Here is a tiny trained network, its code and every weight. The questions are about switching its units off for an input and a target symbol, where a switched-off unit gives its printed mean instead of its output.

import numpy as np


def w(rows, s, z=0):
    codes = np.array(rows[::2]) - 128.0
    scale = np.full(codes.shape[1], s)
    scale[-1] = z or s
    return codes * scale


def norm(h):
    return h / np.sqrt((h * h).mean(-1, keepdims=True) + 1e-5)


def f(y):
    return y / 2 * (1 + np.tanh(0.7978845608 * (y + 0.044715 * y**3)))


def softmax(a):
    e = np.exp(a - a.max(-1, keepdims=True))
    return e / e.sum(-1, keepdims=True)


def log_softmax(a):
    a = a - a.max(-1, keepdims=True)
    return a - np.log(np.exp(a).sum(-1, keepdims=True))


def net(x, mask):
    ids = ['εζηθξπστψω'.index(c) for c in x.split()]
    T = len(ids)
    res = E[ids] + P[:T]
    q, k, v = (norm(res) @ M[0].T for M in (Q, K, V))
    z = softmax(np.where(np.tri(T) > 0, q @ k.T / 3**0.5, -1e9)) @ v
    res = res + np.where(mask[0], z, O[0][:, -1]) @ O[0][:, :-1]
    y = f(norm(res) @ A[0][:, :-1].T + A[0][:, -1])
    res = res + np.where(mask[1:9], y, B[0][:, -1]) @ B[0][:, :-1]
    return log_softmax(norm(res)[-1] @ U[:, :-1].T + U[:, -1])


Q, K, V, O, A, B = {}, {}, {}, {}, {}, {}
E = w([
[130,99,79,177],'ε',
[106,126,100,135],'ζ',
[140,143,159,129],'η',
[100,114,133,150],'θ',
[126,120,162,121],'ξ',
[139,138,95,121],'π',
[171,184,69,149],'σ',
[144,157,120,139],'τ',
[255,117,203,127],'ψ',
[139,162,116,94],'ω',
],0.032)
P = w([
[130,91,111,94],'0',
[103,228,118,97],'1',
[196,90,128,75],'2',
[103,221,119,101],'3',
[254,176,51,8],'4',
[101,230,116,97],'5',
[233,43,157,24],'6',
],0.0069)
Q[0] = w([
[62,9,209,63],'h1',
[122,38,192,228],'h1',
[35,148,135,185],'h1',
],0.011)
K[0] = w([
[118,79,239,124],'h1',
[172,51,186,225],'h1',
[2,128,150,145],'h1',
],0.012)
V[0] = w([
[109,140,84,109],'h1',
[212,111,2,104],'h1',
[154,120,162,148],'h1',
],0.0073)
O[0] = w([
[97,123,172,129,177],'h1',
[148,3,208,128,254],'h1',
[157,184,91,114,92],'h1',
],0.0039,0.006)
A[0] = w([
[176,61,85,65,164],'n1',
[179,76,131,53,50],'n2',
[133,143,45,86,131],'n3',
[147,73,177,180,147],'n4',
[188,178,97,112,106],'n5',
[157,146,129,27,1],'n6',
[86,77,187,190,103],'n7',
[247,63,82,142,73],'n8',
],0.013,0.0078)
B[0] = w([
[220,127,117,156,254],'n1',
[62,155,4,101,175],'n2',
[140,2,128,68,204],'n3',
[159,154,38,80,152],'n4',
[89,76,164,179,196],'n5',
[133,193,4,211,156],'n6',
[144,101,130,62,136],'n7',
[75,247,164,85,222],'n8',
],0.0081,0.0082)
U = w([
[170,111,187,43,236],'ε',
[171,94,101,215,74],'ζ',
[178,10,153,124,185],'η',
[68,79,140,53,206],'θ',
[108,163,157,77,126],'ξ',
[142,110,161,187,253],'π',
[203,117,150,97,172],'σ',
[75,160,95,165,112],'τ',
[139,161,80,14,22],'ψ',
[119,105,57,184,47],'ω',
],0.014,0.0037)

Each question gives the input, a string of symbols that net reads in full, and the target symbol t.
The units are the heads (3 rows each of Q, K, V and O) and the neurons (one row each of A and B). Each row of codes is followed by its name. A weight is (code - 128) times the scale printed after its matrix; where a second scale follows, it is the last column's (O, A, B and U).
mask holds one flag per unit, heads first, then neurons. A switched-off unit (its flag False) gives its mean, the last column of its rows in O or B, instead of its output. The means were averaged over made-up inputs and are rounded, as every weight is.
A unit's drop is (log p(t) with every unit on - log p(t) with that unit switched off) / (log p(t) with every unit on - log p(t) with every unit switched off).
The circuit of an input: a set's keep is (log p(t) with only the set's units on - log p(t) with every unit switched off) / (log p(t) with every unit on - log p(t) with every unit switched off). Starting from all 9 units, units are removed one at a time, each time the one whose removal leaves the highest keep (on an exact tie, the one counted first), for as long as the keep stays at least 0.8.
circuit, biggest first: the units of the circuit, biggest drop first
k most important neurons: the k neurons with the biggest drops, biggest first
drop when u is switched off: that unit's drop, to one decimal
input π π ω ξ ω ζ η, target ψ: 2 most important neurons	[n2; n4]
input ζ θ η ξ, target ξ: circuit, biggest first	[h1; n1]
input ξ ε θ, target θ: circuit, biggest first	[n1]
input η π ζ σ, target ζ: circuit, biggest first	[n5; n2; n8; n4]
input θ τ π ζ η ω ζ, target ψ: circuit, biggest first	[n8; n5]
input ε ζ σ τ ε τ, target π: 3 most important neurons	[n8; n2; n5]
input ω ζ ζ τ π τ ξ, target ψ: circuit, biggest first	[n2; h1]
input η ω ξ ω ζ, target η: 3 most important neurons	[n3; n1; n4]
input ω τ ζ σ, target ζ: 3 most important neurons	[n5; n2; n8]
input π ω ζ ζ θ, target ψ: 2 most important neurons	[n4; n3]
input π θ ω ζ ξ, target ψ: drop when n2 is switched off	0.6
input ε η ζ π π τ ζ, target ψ: drop when n2 is switched off	0.7
input ω ψ ζ τ τ τ, target π: drop when n8 is switched off	0.4
input τ η ζ π ψ θ τ, target ψ: circuit, biggest first	[n2]
